Below are the code and all the weights of a small trained network. Each question names an input and a class and asks about switching units off, where a switched-off unit gives its printed mean instead of its output.

import numpy as np


def w(rows, s, z=0):
    codes = np.array(rows[::2]) - 128.0
    scale = np.full(codes.shape[1], s)
    scale[-1] = z or s
    return codes * scale


def f(y):
    return y / 2 * (1 + np.tanh(0.7978845608 * (y + 0.044715 * y**3)))


def log_softmax(a):
    a = a - a.max(-1, keepdims=True)
    return a - np.log(np.exp(a).sum(-1, keepdims=True))


def net(x, mask):
    res = np.array(x, float).reshape(1, 7) / 4 @ E
    y = f(res @ A[0][:, :-1].T + A[0][:, -1])
    res = res + np.where(mask, y, B[0][:, -1]) @ B[0][:, :-1]
    return log_softmax(res[-1] @ U[:, :-1].T + U[:, -1])


A, B = {}, {}
E = w([
[156,68,167,208],'x0',
[255,168,71,112],'x1',
[118,4,71,52],'x2',
[198,105,51,161],'x3',
[123,224,181,126],'x4',
[50,97,104,31],'x5',
[177,67,72,96],'x6',
],0.0078)
A[0] = w([
[172,237,185,109,119],'neuron 1',
[155,111,92,224,255],'neuron 2',
[114,187,2,38,190],'neuron 3',
[100,219,157,169,199],'neuron 4',
[190,138,48,16,88],'neuron 5',
[93,60,155,117,106],'neuron 6',
[222,122,115,207,185],'neuron 7',
],0.0097,0.0061)
B[0] = w([
[48,105,144,117,222],'neuron 1',
[187,251,137,126,244],'neuron 2',
[134,35,187,88,247],'neuron 3',
[168,203,245,76,236],'neuron 4',
[159,61,82,94,222],'neuron 5',
[42,149,123,254,161],'neuron 6',
[255,97,181,150,254],'neuron 7',
],0.0097,0.0093)
U = w([
[21,83,73,152,173],'0',
[120,147,25,68,2],'1',
[181,166,97,60,146],'2',
[170,14,70,65,165],'3',
[87,129,184,40,206],'4',
[253,110,134,132,77],'5',
],0.011,0.0055)

Each question gives the input, the list of numbers given to net, and the class t.
The units are the neurons (one row each of A and B). Each row of codes is followed by its name. A weight is (code - 128) times the scale printed after its matrix; where a second scale follows, it is the last column's (A, B and U).
mask holds one flag per neuron, in row order. A switched-off neuron (its flag False) gives its mean, the last column of its row in B, instead of its output. The means were averaged over made-up inputs and are rounded, as every weight is.
A unit's drop is (log p(t) with every unit on - log p(t) with that unit switched off) / (log p(t) with every unit on - log p(t) with every unit switched off).
The circuit of an input: a set's keep is (log p(t) with only the set's units on - log p(t) with every unit switched off) / (log p(t) with every unit on - log p(t) with every unit switched off). Starting from all 7 units, units are removed one at a time, each time the one whose removal leaves the highest keep (on an exact tie, the one counted first), for as long as the keep stays at least 0.8.
circuit, biggest first: the units of the circuit, biggest drop first
k most important neurons: the k neurons with the biggest drops, biggest first
drop when u is switched off: that unit's drop, to one decimal
input [-4,3,4,0,8,-8,-4], class 4: circuit, biggest first => neuron 1
input [4,1,0,-6,-2,8,5], class 0: circuit, biggest first => neuron 6; neuron 7; neuron 4
input [-6,-5,8,-1,0,5,-8], class 0: circuit, biggest first => neuron 6; neuron 4
input [4,6,4,-6,5,6,1], class 3: circuit, biggest first => neuron 4; neuron 2
input [-5,-4,4,0,-1,-2,-2], class 0: circuit, biggest first => neuron 4; neuron 7
input [3,-6,-3,7,5,4,7], class 2: 4 most important neurons => neuron 7; neuron 3; neuron 1; neuron 5
input [8,-1,5,-5,5,6,-4], class 0: 2 most important neurons => neuron 6; neuron 4
input [6,1,-8,-2,1,-1,-6], class 4: 2 most important neurons => neuron 1; neuron 4
input [-2,5,-4,-2,4,0,6], class 4: 2 most important neurons => neuron 1; neuron 2
input [8,5,-6,1,5,7,-6], class 4: 2 most important neurons => neuron 1; neuron 4
input [-8,6,-1,-8,7,-6,7], class 4: drop when neuron 1 is switched off => 0.2
input [-4,5,3,-3,3,7,3], class 3: drop when neuron 5 is switched off => 0.0
input [-5,8,4,1,2,-3,-7], class 3: drop when neuron 3 is switched off => 0.2
input [-6,-6,8,7,3,-3,-4], class 0: drop when neuron 3 is switched off => -0.1
input [-2,4,-2,4,7,5,4], class 3: most important neuron => neuron 5
